In the rows, 128 means zero.
Each row of numbers stands for one element and depends on some of the facts below. Use the named rows to name the rest.

How the elements are related:
[zesu,brigruk,grupor,tranor,brugen,treski,brudrusun,truflin,gikal,fomu,detror,fubras,vegri,saze] grotrum 435
[mamul,panum,visipor,graklum,plokluk,valal,zonol,ludil,sutak,dumi,kipliskis,midruzur,fusumam,gastas,treflok,flopom,sakam,zustastak,tefler,sitrus,kebestam,lakles,truso,sigral,grefa,boti] grotrum 313
[tapler,zople,bazoram,brutik,femi,kluker,grifil,plelepa,brales,kuzuklom,suklan,tridru,midon,bruskuro,flonik] grotrum 755
[berel,marum,barem,nitral,daplur,laplol,gruskimar,flugaflel,pagra,sado,menabol,moki,zibetom,bizas,stepam,figi,movestok,flibroplun,zives,grifol] grotrum 247
[kito,klili,kletri,nufuno,klodren,drigrak,plavi,mumel,tukagrok,maklik,gikles,paman,sketagus,dostol,sudrom] grotrum 260
[zunu,nogur,fabak,vilor,zikavok,renar,musegran,dilil,dripli,trosto,kibas,vapligis,rutodak,plogran,balen,reflum] grotrum 17
fuva gritum <- zesu,marum,brutik
fuva klegra <- mamul,tapler,nogur,valal,renar,zibetom,zustastak
fuva stofi <- panum,visipor,govalor,grupor,dilil,kuzuklom,bruskuro
fuva vope <- berel,rutodak
fuva govalor <- kito,graklum,kletri,nufuno,gikal,midon,vapligis
fuva keskubrar <- zunu,brudrusun,detror,paman,pezik,truso,flibroplun
fuva pezik <- zople
fuva lilos <- plokluk
fuva raski <- vope,daplur,zonol,tranor,stibro,gretre
fuva luza <- klili,balen
fuva stibro <- barem,bazoram,musegran,menabol,moki,sitrus
fuva samo <- nitral,faban,gritum,figi,keskubrar
fuva tupan <- grusko,kipliskis,truflin
fuva tikun <- nipul,flugaflel,pagra,giflor,mumel,midruzur,reflal,movestok,grefa
fuva botro <- klegra,dripli,boti
fuva reflal <- fabak,ludil,dumi,grifil,flopom,kibas,tefler,flonik,sudrom
fuva giflor <- laplol,fusumam,kebestam,sketagus,sigral,reflum
fuva fistum <- gruskimar,trosto
fuva flone <- brigruk,drigrak,zives
fuva skastas <- stofi,botro,fubras,luza,grifol
fuva gidivim <- femi,plavi,plelepa,gastas,saze
fuva plutrem <- sutak,gadur,fistum
fuva febranir <- vilor,dostol
fuva gubrak <- kluker,brugen,maklik,brales,goplo,fomu
fuva faban <- sado,tridru,stepam
fuva nipul <- tukagrok,vegri
fuva kube <- flone,gubrak
fuva stebros <- lilos
fuva datin <- gikles,bizas,plogran
fuva gretre <- treflok
fuva viza <- febranir
fuva gravele <- lakles,datin
funa:
zesu marum brutik
zunu detror brudrusun truso pezik paman flibroplun
klili balen
barem bazoram sitrus moki musegran menabol
nitral gritum figi keskubrar faban
ludil tefler fabak dumi grifil flonik sudrom kibas flopom
gruskimar trosto
brigruk zives drigrak
femi plelepa saze gastas plavi
kluker maklik goplo fomu brugen brales
tranor vope daplur stibro zonol gretre
pagra grefa midruzur reflal mumel nipul movestok giflor flugaflel
sado tridru stepam
flone gubrak
dilil kuzuklom bruskuro grupor panum visipor govalor
truflin grusko kipliskis
zustastak zibetom valal tapler renar nogur mamul
vapligis nufuno midon kito kletri graklum gikal
gadur sutak fistum
rutodak berel
vegri tukagrok
plogran bizas gikles
lakles datin
dostol vilor
sigral reflum laplol kebestam sketagus fusumam
boti dripli klegra
grifol luza botro fubras stofi
{zesu,movestok} zisten nipul
{mamul,zople,valal,plavi,bruskuro} zisten zonol
{panum} zisten vilor
{zunu,gikal} zisten reflal
{graklum,brutik,brugen} zisten skastas
{nogur,sutak,flugaflel,flopom,tridru} zisten kube
{plokluk} zisten flone
{barem} zisten luza
{nitral} zisten gubrak
{bazoram} zisten viza
{zonol} zisten grusko
{laplol} zisten berel
{ludil} zisten tikun
{gruskimar} zisten govalor
{grupor} zisten giflor
{nufuno,dripli,lakles} zisten vope
{dumi,kluker,vegri} zisten valal
{vilor,treski} zisten botro
{tranor} zisten menabol
{klodren} zisten gadur
{pagra,rutodak} zisten tukagrok
{sado} zisten tupan
{drigrak} zisten gritum
{grifil} zisten plogran
{zikavok} zisten raski
{kipliskis} zisten keskubrar
{musegran} zisten gidivim
{brales} zisten samo
{dilil,gastas} zisten detror
{fusumam} zisten stofi
{kuzuklom} zisten marum
{gikles,tefler} zisten grifol
{fomu} zisten febranir
{suklan,bizas,truso,sigral} zisten klegra
{sakam} zisten pezik
{trosto} zisten gravele
{fubras} zisten goplo
{midon} zisten lilos
{paman,balen} zisten datin
{sitrus} zisten ludil
{kebestam} zisten stebros
{stepam,grefa} zisten kletri
{sketagus} zisten gretre
{plogran,zives} zisten klili
{flibroplun} zisten fomu
{saze} zisten trosto
{sudrom} zisten plutrem

Some elements and their rows:
[102 145 104 138 109 125 123 114 118 119 138 148 141 146 119 137 110 117
 126 131 113 123 123 138 134 118 122 105 121 113 127 119 134 126 116 148
 118 114 149 137 153]: rutodak
[157 153 104 137 129 126 119 122 113 126 117 127 130  99 138 147 146 156
 124 125 114 133 144 123 134 133 123 104 123 133 113 168 139 127 131 120
 137 136 116 123 138]: fubras
[101 104 145 152 113 120 124 125 162 118 175 123 137 109 167 109 159 139
 129 139 112 116 124 136 122 110 159 151 123 114 150 112 134 143 110 135
 131 109 114 111 109]: pagra
[163 111 106 118 140 125 122 118 117 132 121 122 125 102 131 120 138 113
 129 119 155 111 130 115 124 111 120 138 121 133 146 126 119 122 120 121
 142 143 115 129 102]: botro
[153 154 103 114 130 131 119 127 116 138 117 139 121 102 139 109 110 126
 127 113 113 113 126 134 130 151 122 112 140 138 114 149 120 121 155 123
 117 147 170 114 115]: klegra
[134 114 195 115 136 127 141 116 130 123 118 122 135 129 118 156 134  99
 127 112 115 139 124 114 133 111 119 101 121 129 138 116 120 133 149 121
 119 145 111 153 127]: fusumam
[160 118 119 131 121 125 123 123 116 134 127 123 137 106 126 123 147 108
 129 125 141 113 130 114 123 111 119 127 121 141 142 119 118 122 111 120
 143 143 115 118 111]: skastas
[102 106 104 142 127 121 123 130 151 123 158 122 120 180 137 118 125 158
 128 142 109 129 121 183 123 131 179 182 145 135 115 118 152 137 144 123
 117 120 117 109 118]: marum
[105 148 102 134 110 132 124 113 119 123 156 158 145 172 117 121 110 111
 128 135 113 115 122 140 129 116 122 133 124 114 116 119 136 123 132 134
 117 127 140 119 143]: vapligis
[105 110 132 114 119 123 124 116 135 124 124 123 109 134 122 156 139 101
 128 110 151 117 124 116 125 112 120 102 118 120 150 114 119 136 125 121
 116 139 117 183 110]: grefa
[102 106 105 142 127 122 123 131 151 123 157 122 119 180 138 118 126 159
 128 141 110 130 122 183 123 134 179 182 145 134 113 117 152 137 145 123
 117 119 118 110 119]: zibetom
[103 164 105 136 111 124 125 119 119 119 121 138 122 127 118 109 110 163
 128 140 130 126 124 127 124 148 120 123 122 112 115 132 122 122 108 145
 120 108 166 121 161]: kluker
[132 121 106 149 112 124 120 123 116 123 151 133 141  99 162 133 174 134
 130 114 135 114 153 115 124 111 119 103 118 130 137 119 121 123 108 121
 146 125 136 130 104]: zesu
[105 135 128 126 117 126 123 129 149 125 134 123 107 141 118 106 112 172
 134 139 152 126 140 159 121 179 119 160 136 128 111 118 127 124 109 119
 117 109 164 111 157]: dostol
[169 167 136 151 139 152 118 130 114 127 117 122 142 103 140 171 135 123
 127 120 110 165 144 118 153 131 121 102 123 157 113 168 141 121 125 127
 175 118 115 112 139]: gikal
[103 146 104 138 109 125 124 113 118 120 137 148 140 146 119 137 111 116
 126 131 112 123 124 137 135 119 123 106 121 113 127 119 135 127 115 147
 119 114 149 137 154]: zunu
[150 152 102 121 136 138 121 115 115 135 119 126 118 126 119 130 112 141
 127 123 136 115 127 134 126 139 122 132 123 133 115 161 126 123 140 121
 122 134 133 116 131]: fistum
[115 148 128 112 123 126 121 115 139 123 114 143 118 102 126 126 109 102
 124 110 112 121 123 132 133 152 123  98 144 115 113 117 127 134 187 128
 112 158 135 156 136]: truso
[108 109 104 120 112 122 135 121 118 124 151 124 136 158 118 124 114 106
 127 123 121 112 122 115 126 109 122 146 120 122 169 118 119 122 126 129
 118 140 122 135 101]: reflum

Name these rows:
No name comes twice in this set of rows, the named rows included.
[101 107 117 122 115 120 120 156 159 121 123 123 119 119 176 109 112 146
 126 118 106 127 122 181 124 148 189 131 153 129 114 116 140 130 147 163
 115 120 168 109 107]	bizas
[107 154 130 114 113 125 121 150 118 123 117 133 128 102 131 107 107 128
 124 127 111 117 124 119 131 156 121 112 142 115 116 135 119 121 121 161
 117 118 199 114 144]	suklan

Now the same elements, written a new way:
Some elements and their rows:
[141 127 120 108 108 125 165 138 132 142 156 117 115 104 116 125 125  99
 135 124 122 127 138 137 119  90 139 141  95 123 136]: fistum
[177 136 113  76 118 118 181 148 142 124 156 107 107 114 119 136 136 107
 120 111  97 126 134 152 129 101 175 145 100  99 108]: grusko
[145 123 120 138 107 115 125  96 115 135 146 136 120 141 131 144 121 158
 125 102 156 113  99  97 121 155 114  79 150 147 140]: klodren
[175  96 128 172 139 122 120 123  97 120 131 174 173 142 146 187 116 193
 121 102 183 107  64 147 148 176 145 114 149 184 108]: stepam
[184 103 112 114 116 132 129 165 158 159 113 171 163  96 212 134 135 118
 144 182 176 183 102 163 137 129  93 212 152 169 152]: suklan
[180  92 119 175 137 120 121 140  90  94 129 174 184 151 151 180 115 205
 120  98 177  97  70 161 139 177 159 115 133 171  96]: zives
[174  99 105 131 105 115 130 104 117 120 154 146 138 131 135 132 131 140
 124  95 165  91 102 104 123 138 124 108 138 139 136]: saze
[126 118 134 128 117 133  95  97 114 154 140 148 125 148 169 144 132 116
 148 139 181 107  90 158 128 131 105 114 132 139 120]: fabak
[138 129 132 101 108 137 165 141 137 141 149 117 105 101 119 121 119  99
 139 115 113 147 135 134 116 100 128 125  90 116 140]: tikun
[127 134 141  98 142 114 167 143 149 180 136 118  93 145  92 171 130 118
 153 126 114 165  98 131 140 121 192 115 115 138 113]: zonol
[149 118 119 129 109 142  99  93 107 167 165  97 128 127 150 136 136 136
 126 120 168  95  91 148 146 148  97 110 159 146 125]: dripli
[199 101 111 102 119 165 164 187 139 116 133 159 175 108 175 145 129 101
 128 137 194 137  99 193 128 119 119 198 121 154 103]: plelepa
[178  86 121 103 124 161 152 180 141 155 122 177 163 114 172 146 133  90
 151 143 213 154  87 174 131 124 119 190 127 165 115]: tapler
[ 75  78 156 129 130 119  68  77 121 251 117 192  99 167 160 146 139  89
 203 155 226 148  56 108 136 142 109  93 151 169 146]: kibas
[145 130 127 106 104 134 163 139 134 147 144 116 106 101 121 123 121 103
 138 120 118 146 140 129 116 100 130 132  99 122 144]: stufin
[ 82  88 146 106 124 113 140 120 142 232 138 162  87 123 105 126 129  68
 192 136 163 168 100  91 126 103 139 114 105 149 162]: giflor
[181 109 129 157 146 134 132 135 105  72 152 158 178 136 146 183 108 197
 105  91 154  98  67 177 146 176 138 108 120 160  90]: grifol
[135 126 123 103 111 127 167 139 137 135 161 119 113 105 115 125 122  97
 136 121 119 128 134 141 118  92 138 135  87 119 134]: goplo
[248 112  99  82 119 155 178 195 141 109 122 146 170 112 182 156 144 117
 111 127 179 132 105 200 139 127 156 214 141 140  81]: kluker

Which element is each row?
No name comes twice in this set of rows, the named rows included.
[101 102 139 101 121 118 150 129 141 190 150 146  97 117 106 125 125  77
 172 128 143 152 111 113 121  99 137 118  93 134 148]	nipul
[ 94  95 142 104 122 114 145 124 142 212 143 155  92 120 107 126 128  74
 181 133 154 161 107 102 123 101 138 117 102 142 157]	govalor
[108 101 142 143 129 170  92  62 105 207 121 177 119 180 149 127 152  63
 137 191 221 135  68 104 127 134 120 102 155 158 155]	nogur
[168  68 120 114 120 149 143 190 132 171 106 193 167 128 174 142 135  95
 171 143 231 155  85 166 124 129 137 186 125 170 117]	grifil
[196  93 113 109 116 161 156 182 136 140 122 166 171 108 175 147 133  99
 138 140 209 144  97 180 130 121 123 198 133 163 110]	midon
[135 134 137 103 124 189 181 120 134 126 154 122 111 127 102 100 129  51
  98 159 118 156 123 117 111 100 138 114  79 107 153]	kube
[139 125 118 128 120 115 132 105 120  97 176 132 129 143 123 144 116 152
 119  97 141  89  94 125 120 151 115  77 121 130 121]	tukagrok
[142 125 124 133 110 134 100 101 108 139 141 138 132 143 172 145 132 127
 135 136 177  94 101 164 126 126 107 122 137 137 116]	balen
[150 149 129 101 134 116 177 150 144 142 144 100 104 137  96 171 127 131
 131 122  99 148 113 148 137 117 191 126 112 130 104]	valal
[106 102 142 129 123 127  85  89 118 194 131 165 113 156 165 145 135 105
 170 145 199 123  75 137 131 135 108 105 138 151 130]	renar
[105 103 138 105 119 118 150 128 139 194 146 145  98 116 109 125 127  81
 171 130 145 153 113 111 122  99 138 123  97 136 150]	gretre
[161  89 135 166 146 123 115 119 102 136 130 183 165 147 143 186 117 183
 133 105 187 119  53 141 150 181 143 104 145 185 113]	moki
[142 131 121 100 112 130 173 147 136 112 169 110 117 103 114 124 118 100
 128 116 107 120 139 153 116  91 136 135  77 110 127]	datin
[123 104 121 141 117 101 113  89 117 166 148 156 119 151 123 149 127 143
 143 111 177 109  84  86 125 151 122  77 155 160 145]	sketagus
[120 111 128 109 113 119 154 130 134 179 147 134 106 112 112 126 129  89
 157 131 141 142 125 118 121  95 140 131 103 135 148]	faban

Now the same elements, written a new way:
Some rows with their names:
[ 86 129 120 171 173 126 170 134 157 159  63 148 112 145]: flonik
[111 165 148 122 157 105  90 159 154 156 119 159 170 110]: kuzuklom
[131 115 161 106 171  88  70  93 158  96 142 123 171 139]: nufuno
[115 154 173  95 115 159 160 115 140 108 155  54 187 115]: gadur
[117 120 129  91 153  71 128 151 115 114 105 154 144 142]: sitrus
[106 135 169 118 161 115  96 178 163 137 121 168 160 125]: marum
[113 105 209 124 101  82 134  87 134 110 142 166 182 139]: vapligis
[119 141 137  94 133 158 143 110 137 121 120  54 149 136]: tupan
[120 106 154 126 161  76 138 148 121 128 102 140 151 136]: sakam
[126 110 135 106 132  88 134 132  71 149  89 113 134 165]: grupor
[134 113 147 110 140  88 152 129  99 145  92 112 166 139]: treski
[130 124 182 112 121  92 170 133 102 132 130 111 204 119]: tranor
[112 104 202 121 132  98 163 155 128 111 136 145 187 130]: boti
[115  91 167 120 149  96 143 149 126 125 102 146 146 150]: treflok
[118 158 128 138 140 115  81 167 156 145 116 161 177 105]: tridru
[ 89 156 177 142 156  88 143 173 151 124 146 155 182 102]: pagra
[ 78 146 135 126 136 117 111 152 121 151 103 157 112 160]: tapler
[119  89 164 153 134  88 125  76 114 130  76 166 113 187]: renar
[126 110 195 104 109 112 177 135 106 129 128 116 199 133]: brigruk

Rows to name:
No name comes twice in this set of rows, the named rows included.
[114  74 141 160 178 102 184 133 135 135  57 137 115 161]	visipor
[112 104 143  85 140  94 134 152 119 110 106 159 139 156]	midruzur
[132 114 188 129 146  84 167 160 130 128 159 139 181 125]	sigral
[ 82 143 190 135 145 109 150 174 156 120 145 160 178 117]	grifol
[ 82 158 182 131 126 121 148 155 151 136 144 156 181 113]	femi
[134  99 187 107 119  85  81  91 140 127 116 174 164 147]	reflum
[115 124 199 130 116  55 130  85 129 113 138 161 189 127]	plogran
[139 118 146 144 145  92 161 131  88 151  58 105 124 154]	brugen
[124 156 151  96 121 150 145 121 144 119 111  45 135 121]	skastas
[102  72 118 161 183  74 148  77 174 118  86  79  94 136]	sudrom
[122 104 145 158 178  80 145 142 104 135  72 140 124 165]	panum
[114 106 149  87 110  78 107  85 123 108 109 181 133 164]	fabak
[ 91  27  96 172 158  56 157 140 153 160  66  87 105 126]	flopom
[139 148 110  61 127 165 149 119 138 124 149  68 128 150]	klegra
[122  99 137 169 181  75 181 141 136 137  50 124 112 137]	graklum

